Here is a tiny trained network, its code and every weight. The questions are about switching its units off for an input and a target symbol, where a switched-off unit gives its printed mean instead of its output.

import numpy as np


def w(rows, s, z=0):
    codes = np.array(rows[::2]) - 128.0
    scale = np.full(codes.shape[1], s)
    scale[-1] = z or s
    return codes * scale


def f(y):
    return y / 2 * (1 + np.tanh(0.7978845608 * (y + 0.044715 * y**3)))


def softmax(a):
    e = np.exp(a - a.max(-1, keepdims=True))
    return e / e.sum(-1, keepdims=True)


def log_softmax(a):
    a = a - a.max(-1, keepdims=True)
    return a - np.log(np.exp(a).sum(-1, keepdims=True))


def net(x, mask):
    ids = ['αβγζθλμξστφψω'.index(c) for c in x.split()]
    T = len(ids)
    res = E[ids] + P[:T]
    u = 0
    for l in range(2):
        q, k, v = (res @ M[l].T for M in (Q, K, V))
        z = softmax(np.where(np.tri(T) > 0, q @ k.T / 2**0.5, -1e9)) @ v
        res = res + np.where(mask[u], z, O[l][:, -1]) @ O[l][:, :-1]
        u += 1
        y = f(res @ A[l][:, :-1].T + A[l][:, -1])
        res = res + np.where(mask[u : u + 4], y, B[l][:, -1]) @ B[l][:, :-1]
        u += 4
    return log_softmax(res[-1] @ U[:, :-1].T + U[:, -1])


Q, K, V, O, A, B = {}, {}, {}, {}, {}, {}
E = w([
[166,137,64,160],'α',
[58,137,102,175],'β',
[65,84,154,196],'γ',
[137,142,87,161],'ζ',
[158,17,191,71],'θ',
[185,168,74,117],'λ',
[117,178,54,135],'μ',
[176,199,118,69],'ξ',
[91,183,134,92],'σ',
[148,132,90,29],'τ',
[129,180,249,142],'φ',
[47,139,73,117],'ψ',
[114,73,59,42],'ω',
],0.018)
P = w([
[165,123,170,221],'0',
[155,132,144,197],'1',
[142,137,125,162],'2',
[127,129,107,130],'3',
[117,125,88,95],'4',
[101,121,70,51],'5',
[94,116,51,31],'6',
[83,110,32,1],'7',
],0.0082)
Q[0] = w([
[151,10,138,113],'0.h0',
[160,161,41,128],'0.h0',
],0.013)
K[0] = w([
[190,12,110,133],'0.h0',
[89,144,81,13],'0.h0',
],0.011)
V[0] = w([
[60,249,57,31],'0.h0',
[3,112,166,86],'0.h0',
],0.0064)
O[0] = w([
[199,255,86,175,254],'0.h0',
[33,196,165,188,117],'0.h0',
],0.0053,0.003)
A[0] = w([
[54,179,241,123,45],'0.n0',
[249,255,138,208,3],'0.n1',
[88,57,67,86,128],'0.n2',
[128,214,67,251,28],'0.n3',
],0.0072,0.0023)
B[0] = w([
[216,119,130,167,144],'0.n0',
[32,75,254,27,254],'0.n1',
[87,109,98,131,199],'0.n2',
[80,229,188,87,252],'0.n3',
],0.0078,0.0045)
Q[1] = w([
[127,62,133,231],'1.h0',
[7,148,155,93],'1.h0',
],0.013)
K[1] = w([
[100,47,240,248],'1.h0',
[2,142,17,109],'1.h0',
],0.0074)
V[1] = w([
[226,149,76,68],'1.h0',
[87,110,2,167],'1.h0',
],0.008)
O[1] = w([
[210,139,166,151,249],'1.h0',
[90,1,195,213,144],'1.h0',
],0.0094,0.0016)
A[1] = w([
[249,136,50,86,142],'1.n0',
[221,174,254,172,160],'1.n1',
[161,147,58,234,186],'1.n2',
[147,57,170,82,1],'1.n3',
],0.0091,0.0064)
B[1] = w([
[176,59,157,111,254],'1.n0',
[225,172,119,236,224],'1.n1',
[102,167,4,216,156],'1.n2',
[53,171,35,119,160],'1.n3',
],0.011,0.0063)
U = w([
[143,107,83,179,59],'α',
[129,142,125,139,108],'β',
[130,147,101,134,22],'γ',
[92,180,76,188,213],'ζ',
[139,167,41,136,56],'θ',
[168,77,144,119,218],'λ',
[114,105,124,70,253],'μ',
[146,146,134,81,21],'ξ',
[106,205,120,97,77],'σ',
[143,178,153,164,145],'τ',
[148,168,79,111,122],'φ',
[89,126,253,116,171],'ψ',
[104,83,226,189,201],'ω',
],0.015,0.0033)

Each question gives the input, a string of symbols that net reads in full, and the target symbol t.
The units are the heads (2 rows each of Q, K, V and O) and the neurons (one row each of A and B). Each row of codes is followed by its name. A weight is (code - 128) times the scale printed after its matrix; where a second scale follows, it is the last column's (O, A, B and U).
mask holds one flag per unit, layer by layer, with each layer's heads first. A switched-off unit (its flag False) gives its mean, the last column of its rows in O or B, instead of its output. The means were averaged over made-up inputs and are rounded, as every weight is.
A unit's drop is (log p(t) with every unit on - log p(t) with that unit switched off) / (log p(t) with every unit on - log p(t) with every unit switched off).
The circuit of an input: a set's keep is (log p(t) with only the set's units on - log p(t) with every unit switched off) / (log p(t) with every unit on - log p(t) with every unit switched off). Starting from all 10 units, units are removed one at a time, each time the one whose removal leaves the highest keep (on an exact tie, the one counted first), for as long as the keep stays at least 0.8.
units of the circuit, in order: the units of the circuit, biggest drop first
most important unit: the unit with the biggest drop
k most important neurons: the k neurons with the biggest drops, biggest first
top k neurons in layer l: the k neurons of layer l with the biggest drops, biggest first
input ψ θ α ζ ξ λ, target ξ: units of the circuit, in order => [0.n1 0.h0 1.h0 1.n0]
input ψ τ τ θ α φ, target τ: most important unit => 1.n1
input α λ λ α, target λ: units of the circuit, in order => [0.h0 1.n0 1.h0]
input ω ψ ψ ψ μ α ω, target α: units of the circuit, in order => [0.n1 1.h0 0.h0]
input σ α τ φ ψ σ α, target ψ: units of the circuit, in order => [0.h0 0.n1 1.h0 0.n3]
input α σ α β λ σ ξ α, target σ: units of the circuit, in order => [0.h0 0.n1 0.n3]
input ω β ζ, target ω: 2 most important neurons => [0.n1 1.n3]
input α ζ β τ θ λ, target τ: 4 most important neurons => [1.n1 0.n3 0.n1 0.n2]
input α γ σ α, target σ: units of the circuit, in order => [0.n1 1.h0 0.h0 0.n3]
input θ θ α α, target θ: 3 most important neurons => [0.n1 1.n2 0.n3]
input λ θ γ ξ λ, target ξ: units of the circuit, in order => [0.n1 1.h0 1.n0 0.h0]
input ω λ μ λ α ω λ, target ω: units of the circuit, in order => [1.h0 0.n1 0.h0]
input σ θ α ξ ω σ ζ, target ω: units of the circuit, in order => [0.h0 1.h0 0.n1 0.n2]
input λ α θ ζ, target θ: most important unit => 0.n1
input θ τ α θ ψ, target ζ: units of the circuit, in order => [0.n1 0.h0 1.n2]
input α σ γ γ ζ θ λ, target λ: units of the circuit, in order => [1.n0 1.h0]
input α ψ α λ α θ ω σ, target ω: 2 most important neurons => [0.n1 0.n2]
input α σ τ τ ζ, target τ: 2 most important neurons => [1.n1 0.n1]
input ψ τ α θ, target μ: top 2 neurons in layer 1 => [1.n3 1.n1]
input α ψ α α θ σ, target σ: most important unit => 0.h0
input α ζ β γ γ τ τ ξ, target τ: 2 most important neurons => [1.n1 0.n1]
input α γ τ ξ σ, target τ: 3 most important neurons => [1.n1 0.n0 0.n2]
input α θ θ τ λ, target τ: 3 most important neurons => [1.n1 0.n1 0.n3]
input φ θ λ φ α α α α, target α: 3 most important neurons => [1.n2 0.n1 1.n0]
input ζ φ α, target φ: top 2 neurons in layer 1 => [1.n2 1.n0]
input θ α θ γ α ξ ψ, target ζ: top 2 neurons in layer 1 => [1.n0 1.n2]
